(in the rows, 128 means zero)
Here are made-up elements, facts about them, and rows of numbers that follow some of those facts. Name the element behind each unnamed row.

How the elements are related:
Σ: refers to; β: belongs to class; Δ: is of sort; α: hangs directly under
[roflol sivo] Σ bribrel
[rogrek ruda] Σ skigrun
[rogrek nedrirur brekli mokekol plaklinul stavos febro mesta trotrikli viski rufle skigrun] Σ vodritu
[sotuk lobos] Σ rufle
[sotuk] Σ trifel
[nibredro fletam trustom treko] Σ bosken
[nibredro grasi] Σ feber
[deskudur stutom traklel] Σ breflal
[deskudur] Σ reser
[deskudur ferovi skonanas] Σ flitrer
[deskudur fletam tromal dripla skigrun zige] Σ febro
[bruti nodrastum staplo seril] Σ vador
[bruti] Σ dubras
[zitor] Σ gregrukal
[stena plaklinul] Σ zegar
[stena] Σ sogrister
[stena bosken fetul mokekol plaklinul stebin lugen febro drefel logrim minul zusa trotrikli vodritu tufi durim stibra neklir breflal guvar geki rostas brefloskon trugur] Σ plokluple
[fletam trifel skotrus stavos dubras numastir faba] Σ tuzu
[netres brekli gisul] Σ skoplen
[netres brekli sugrire] Σ numastir
[flotu fetul rukam] Σ treko
[flotu] Σ grakos
[trifel skotrus grakos] Σ stuven
[meli zige] Σ guvar
[nodrastum grakos grasi delir] Σ rostu
[nodrastum] Σ nestos
[mokekol plaklinul tragibros] Σ stibra
[mokekol plaklinul grakos tromal brimo stibra neklir treko guvar bukem trugur] Σ rostas
[gregrukal lugen bifan bribrel zige] Σ pozibe
[gregrukal] Σ tetebro
[gregrukal stapi feklom brimo rostas pozibe] Σ geki
[somistal] Σ nesom
[sogrister] Σ maska
[staplo] Σ tufi
[staplo] Σ stebin
[staplo stutom brimo graba skoplen] Σ durim
[luplol] Σ tezes
[trustom tragibros] Σ trugur
[tezes grakos gisul bifan] Σ nedrirur
[lobos skonanas flezibrin] Σ skostik
[trisor] Σ brotek
[trisor logrim] Σ plaklinul
[trisor] Σ graden
[setron] Σ grufel
[setron] Σ mokekol
[setron fluskar godran bropos] Σ neklir
[broplaklim] Σ lova
[gotre] Σ dafone
[tromal feklom] Σ dripla
[tragibros zusa bifan] Σ skotrus
[drokler] Σ ruda
[drokler] Σ tobarom
[reser] Σ brimo
[reser tiklepek] Σ tragibros
[drefel] Σ fetul
[kofletral graden] Σ stavos
[seril brotek] Σ brefloskon
[seril stapi nuster] Σ zere
[logrim] Σ flezibrin
[dubras] Σ bifan
[dafone] Σ rogrek
[mesta] Σ gozu
[fufim trotrikli] Σ roflol
[fufim rukam] Σ tiklepek
[fufim tufi bropos] Σ droser
[fufim] Σ zusa
[stapi] Σ sedre
[feklom] Σ gukle
[brotek neklir lukler bribrel] Σ trofik
[graba] Σ stapi
[graden] Σ godran
[nesta] Σ feklom
[nesta galel] Σ kofletral
[siflo] Σ sivo
[rufle] Σ brekli
[galel] Σ flolu
[galel] Σ muskotri
[rogrek mebrer luplol stavos tobarom dripla muskotri rostas] β q
[furiplur skiste skide dritro durim graba skoplen] β f
[skapak maska brepavol pletes treko] β l
[sotuk zitor flodebri sogrister staplo brufor minul dafone tiklepek graden droploguk] β k
[nibredro stena mokekol stutom gisul vodritu sigre godran stefak bribrel] β g
[zere stefu stebin groridon kofletral mipi] β n
[bruti nedrirur febro reser lova rukam numastir bropos sugrire piva] β c
[ropa trustom gebredo trotrikli rumo zegar brefloskon galel nesu] β h
[skodres voti gregrukal seril midrak brimo klufi bukem] β b
[skostik plaklinul klufen drefel lesko skepeplen nuster braflek] β i
[girar keplur somistal klaklel tezes flefen fluskar tiso nipepli plenudru faba] β a
[flover skotrus trisor setron lugen grakos gemo logrim plugo rufle] β d
[gufulu kligrik tridu grusagar zusa puflo flezibrin ponafle] β p
[trifel gruma drafli trofik zige] β r
[bosken lamir stapi rostu kabral birus geki diflenil zubral] β e
[nodrastum klidron raflim grasi bruplos] β m
[briskas sedre mufle viski sivo nestos tuzu kemi] β o
[riklir mebragil kluda trotak] β j
[kebosam fletam girar flodebri nodrastum stefu gebredo muzuk grakos tragibros gemo seril gruma tobarom lamir grusagar zusa dritro tiso rumo pletes brimo durim klufi plugo plenudru sigre graden birus grasi trofik bropos tuzu zubral zige] Δ 518
[rogrek skapak nibredro bruti stena nedrirur skodres netres gufulu trifel keplur bosken klidron mokekol voti sogrister staplo plaklinul luplol klufen tezes kluda ruda kligrik tridu stebin groridon ferovi febro brufor reser flefen skide dubras gisul puflo feklom trotrikli trotak vodritu zegar kabral graba gozu neklir drafli sivo vador guvar bruplos numastir nuster diflenil brefloskon lukler bukem stuven galel robrim] Δ 304
[furiplur sotuk zere deskudur zovurum mebrer flover flotu brekli gregrukal somistal klaklel trustom mebragil lobos trisor lugen tromal kofletral lova stutom droser dripla stapi mufle fluskar midrak lesko raflim tiklepek flezibrin flolu rukam nesta godran rufle geki skepeplen sugrire ponafle skoplen rostas bribrel pozibe mipi nesu gristo] Δ 630
[zitor ropa broskek skostik skiste fetul skotrus briskas riklir maska sedre stavos setron drefel logrim minul dafone mesta rostu muskotri brepavol gaveplo stibra viski nipepli treko droploguk maklol delir nestos kemi braflek piva faba stefak flitrer trugur] Δ 275
α tetebro <- kebosam lugen dripla flolu geki maklol nestos
α broplaklim <- rogrek flotu skotrus stebin brufor trofik
α gukle <- furiplur somistal tragibros reser drefel gisul mesta feklom zegar bukem
α levunis <- skapak mebrer lesko brimo plenudru brefloskon robrim
α skigrun <- sotuk klufen raflim flezibrin
α nesom <- nibredro nedrirur stavos gemo flefen kofletral seril skide lamir rumo pletes
α brana <- zere skiste grakos ferovi zusa rostu nuster lukler
α meli <- deskudur stena muskotri graba neklir guvar kemi mipi
α peflal <- zovurum mokekol gaveplo vador skepeplen
α siflo <- bruti girar flover vodritu droploguk ponafle
α skonanas <- zitor klidron kluda gebredo droser plugo sigre
α grufel <- fletam sogrister setron febro durim drafli grasi faba zubral
α tufi <- ropa broskek tobarom puflo
α drokler <- skodres gufulu flodebri stutom kabral bropos
α fufim <- skostik luplol ruda logrim tiso klufi piva flitrer gristo
α traklel <- netres stefu sedre tridu fluskar rufle numastir
α gotre <- trifel maska mebragil trisor kligrik muzuk tiklepek viski diflenil galel trugur
α brugil <- brekli skoplen
α nevos <- keplur fetul staplo lobos dritro gozu birus stuven
α brotek <- bosken nodrastum gruma dafone mufle nesta godran braflek pozibe
α plokluple <- voti groridon grusagar trotak nipepli sugrire
α gumim <- gregrukal plaklinul tromal lova dubras stapi rostas
α feber <- briskas trustom stibra
α sulo <- klaklel minul rukam
α roflol <- riklir trotrikli midrak treko sivo bruplos stefak
α bifan <- tezes brepavol bribrel zige
α breflal <- graden
α drimul <- delir tuzu nesu

Some elements and their rows:
[124 118 108 144 134 146 111 236 105 123 113 145 104 137 145 189 132 117
 148 117  97 138 138 114 128 166 154 114 120 107]: mufle
[135 125 142 123 127 121 142 134 109 128 119 107 128 122 170 117 111 108
 136 121 120 138 127 116 104 150 128 128 116 150]: faba
[100 135 142 128 130  88 102 105 145 155 156 102 144 122  84  68 130 131
 106 130 118 102 157 151 161 115 140 136 119 119]: feber
[159 158 116 160 128 121 120 166 106 121 112 119 110 134 213 191 143 135
 149 114 131 141 153 124 153 171 166 124 145 167]: tiklepek
[123 120 125 153 126 116 136 164 131 131 126 125 135 129 147 153 126 129
 126 122 131 146 107 120 117 122 145 123 128 131]: geki
[101 128 142 141 129  91  99 102 144 150 154 105 146 122  96  55 133 134
 104 128 120 101 163 155 161 107 142 138 118 120]: breflal
[150 125 127 120 137 164 115  94  90 120 125 143 121 119 161 178 128 101
 155 129 127 124 156 109 138 199 114 119 130  93]: gufulu
[129 118 130 154 125 139 132 126 138 128 135 138 132 132 132 159 127 123
 133 130 128 137 107 123 123 113 127 121 148 114]: bosken
[130 120 128 153 126 142 129 130 132 126 128 139 128 133 126 161 132 126
 136 131 124 134 112 125 124 121 130 123 154 110]: stebin
[130 126 142 135 124 124 140  88 149 132 136 128 136 129 133 148 123 124
 131 136 137 134  83 122 119 107 116 128 145 127]: stuven
[131 122 140 146 123 128 139  89 147 130 137 133 137 132 129 133 124 132
 131 137 138 136  92 122 116  99 113 129 141 122]: gozu
[140 126 128 113 120 164 128 133 129 122 138 148 122 130 100 134 116 115
 128 114 130 138 148 124 125 111 120 121 137 120]: gisul
[122 123 123 146 131 126 126 191 119 129 118 135 120 136 144 169 127 130
 140 126 109 139 124 114 121 145 141 124 121 120]: flover
[152 142 119  96 128 156 146  31 146 116 143 130 134 111 101  56 124 117
 101 125 169 117 127 140 147  99  98 125 122 148]: durim
[100 130 141 141 129  92 100 102 143 151 155 107 147 122  86  60 132 135
 104 128 116 103 170 153 158 107 136 138 116 113]: roflol
[125 133 124 109 124 121 133 158 130 126 126 134 125 133 120 138 118 138
 125 119 139 145 132 119 115 120 130 127 112 144]: lesko
[146 134 113 118 140 161 136  81 130 119 127 141 120 118 108  92 133 113
 123 139 131 109 130 128 148 133  94 126 121 110]: tiso

Which element is each row?
No name comes twice in this set of rows, the named rows included.
[131 167 138 163 128  69  96 104 142 148 140  98 129 137 144  67 148 163
 122 132 127 101 184 160 177 115 150 149 143 154]  gotre
[128 114 111 158 131 167 109 195 107 120 122 155 108 136 137 204 142 114
 150 122 101 130 140 123 140 159 149 111 153  89]  sivo
[149 153 117 183 128 112 127 190 114 127 105 120 112 142 197 186 149 149
 150 125 120 142 138 126 140 149 160 134 159 153]  trisor
[131 120 140 150 123 138 144  93 143 132 141 134 140 130 108 119 120 124
 128 135 132 138 115 119 109  87  99 131 146 115]  feklom
[145 147 110 187 129 112 113 240  97 121  97 120  98 147 229 197 148 136
 157 114 104 139 157 127 139 179 178 120 150 165]  viski
[109 103 130  86 123 117 123 156 126 120  97 121 126 124 152 187 140 146
 136 131 130 136  35 142 113 159 180 133 123 134]  kofletral
[118 131 127 110 123 108 135 169 126 127 123 125 128 136 137 132 109 134
 125 117 134 144 139 117 100 118 130 123 106 162]  braflek
[101 126 142 146 130  95 104 108 145 152 163 110 146 122  76  40 125 123
 101 126 111 103 173 146 154  96 124 134 109 104]  gukle
[119 120 141 150 124  94 147 133 135 131 127 111 141 132 172 113 115 131
 124 125 139 144 105 120  93 108 129 127 111 155]  flitrer
[121 123 124 145 128 121 133 172 129 131 127 124 133 130 141 166 128 126
 131 124 127 144 110 118 119 132 145 120 131 134]  zere
[114 129 141 123 123  98 152 149 132 135 117 104 140 131 142 126 114 132
 125 130 127 143 111 121  94 114 127 133 127 162]  delir
[115 115 123  44 117 148 121 120 125 113 108 139 126 123  97 195 138 147
 131 124 153 130  72 148 123 147 160 129 146 133]  nibredro
[138 129 132 120 132 122 135 114 113 128 126 124 132 122 152 138 119 125
 138 127 134 137 132 110 117 152 121 131 112 131]  klaklel

The same elements again, as new rows of numbers:
Some elements and their rows:
[137 171 135 154 179 140 148 145 141  81 107 152  90  98 128  93 166 142
 137 199 134 142 112 181 179 138 123 177 113 167 149 150 133 142 169 122
  91]: girar
[162 122 179 196 168 143 128  95 143 117 126 139 118 117 160  96  98 116
  94 202 118 106 148 177 122 119 135 146  86 179 116 153 123 163 175 101
  90]: lova
[187 134 185 189 187 103 158 100 176 117 125 113  67 120 136 121  90  91
  86 170  84 106 107 166 161 104 136  90 104 201 165 159  77 182 133  76
  84]: gemo
[193 158 155 184 186 110 157 124 181 120 115 136  61 123 111 105 102 116
  87 190  88 125 113 179 183 109 133 111 101 202 160 154  81 183 139  95
  81]: lamir
[141 165 135 147 154 139 140 127 162  76 112 129  85 106 188  85 122 148
 117 201  98 102 137 151 130 133 116 176 130 145 112 158 152 146 156 114
 101]: dritro
[119 144 143 138 173 114 127 124 125  81 124 129  72 100 185 117 129 144
 106 143  87 128 111 168 140 132 112 163 127 149 142 149 135 163 162 129
  98]: stena
[129 163 147 138 142 126 137  81 139  97 123 123 109  98 151 153 141 149
 114 142  93 112 117 162 151 140 113 173 121 144 141 150 128 144 149 131
  90]: vodritu
[159 100 182 171 187 120 117 105 117 118 122 145  92  99 151  96 108 118
  95 136 121 168 122 188 136 144 140 152  86 189 170 148 141 178 187 132
  88]: trotrikli
[121 143 157 183 180 138 142 129 132 107 119 139 110 102 150 123 146  94
 121 174 109 130 112 177 155 100 127 156  92 166 150 147  84 174 166  96
  99]: mipi
[116 140 159 145 165 116 131 113 141  97 113  97 105  83 147 155 159  85
 119 132  88 122 115 153 164 114 131  95  93 137 173 136  80 189 137  96
  82]: sedre
[124 162 184 185 142 128 164  89 161 111 105  93 128  77 169 155 162  84
 139 142  97 109 112 155 175 105 138 135  81 145 179 125  82 181 135  90
 107]: tuzu
[111 111 165 151 173 113 124 103 128 103 117 117  94 100 160 159 151  83
 119 133  84 135 109 146 158 104 121 103 106 132 166 131  81 178 155 112
  92]: sivo
[151 143 140 152 163 140 120 124 119 115 125 146  89 116 156  86 112 129
  96 189 126 132 128 186 131 159 116 166 108 170 137 154 160 147 175 133
  79]: drafli
[144 129 162 138 146 109 149 134 150  85  65 129 100  84 141 113 132 144
  96 153  97 152 168 177 136 113 139 179  91 175 148 110 105 163 174 107
  80]: tufi
[137 140 143 139 163 137 131 128 135  98 118 132  91 100 157 101 138 109
 102 166 105 124 124 178 142 146 136 134 103 169 154 151 145 175 149 116
  70]: broskek
[135 128 151 149 173 134 129 109 124 101 128 144  84 106 173 102 121 120
  92 153 103 131 117 179 144 133 127 155 115 172 151 150 147 163 165 128
  78]: ferovi
[133 115 153 146 155 111 150 140 141  84  71 134  88  78 177  95 129 147
  93 158  99 161 163 181 133 118 144 178 103 167 147 115 111 167 175 108
  90]: fufim

Rows to name:
No name comes twice in this set of rows, the named rows included.
[159 110 199 207 189 126 124 118 120 118 120 138 105  94 142  99 111 121
 100 163 132 167 128 185 138 119 140 163  71 194 151 146 104 175 197 107
 106]  trustom
[184 149 136 147 148 103 164 133 179 111  66 143  67 121 118 117 115 145
  86 183  87 139 155 175 180 105 133 135  89 192 149 142  82 156 137  98
  67]  nesom
[122 168 131 136 176 134 132 141 123  94 120 147  79 114 139 102 161 139
 121 180 124 158 110 183 178 155  94 181 119 159 140 149 146 134 163 134
  83]  keplur
[114 175 138 177 190 144 130 142 114  93 134 147 104 113 166  91 163 137
 134 194 140 135 101 180 175 135 112 183 123 137 139 153 141 137 183 124
 111]  somistal
[129 165 136 136 132 133 126 130 146  75 123 125  73 106 186  90 118 149
 105 196  93  99 133 156 122 157 109 166 133 144 114 160 156 143 140 120
  77]  skiste
[130  98 208 195 188 116 123  91 138 102 130 105 107  92 183 130  97 112
  96 140  89 116 123 165 127  97 137 127 105 165 136 155  90 184 180  87
 114]  lugen
[163 118 161 154 166 140 117 108 134 112 133 132 102 104 175  86 103 108
  93 181 110 109 142 183 129 153 139 114 104 169 146 153 159 172 153 114
  73]  piva
[121 159 135 138 156 132 134 129 138  82 117 126  85 100 172 111 145 130
 108 166  95 111 120 168 147 145 122 149 117 147 140 149 143 169 145 107
  75]  stefak
[149 123 177 172 171 127 110  93 116 120 137 131 114 108 189  93  99 117
  93 156 117 114 125 181 126 154 136 143 118 136 159 156 163 175 178 130
 101]  reser
[167 107 195 197 180 123 125 110 137 107 122 133  94  99 178  87  97 141
  93 188 112 126 140 181 125 121 138 163  99 186 117 152 122 172 185 101
 113]  rukam
[186 167 132 138 157  97 144 123 177  89 125 136  59 128 153 105  95 153
  91 191  84 102 110 155 144 142  74 157 131 201 113 159 116 130 138 130
  81]  skide

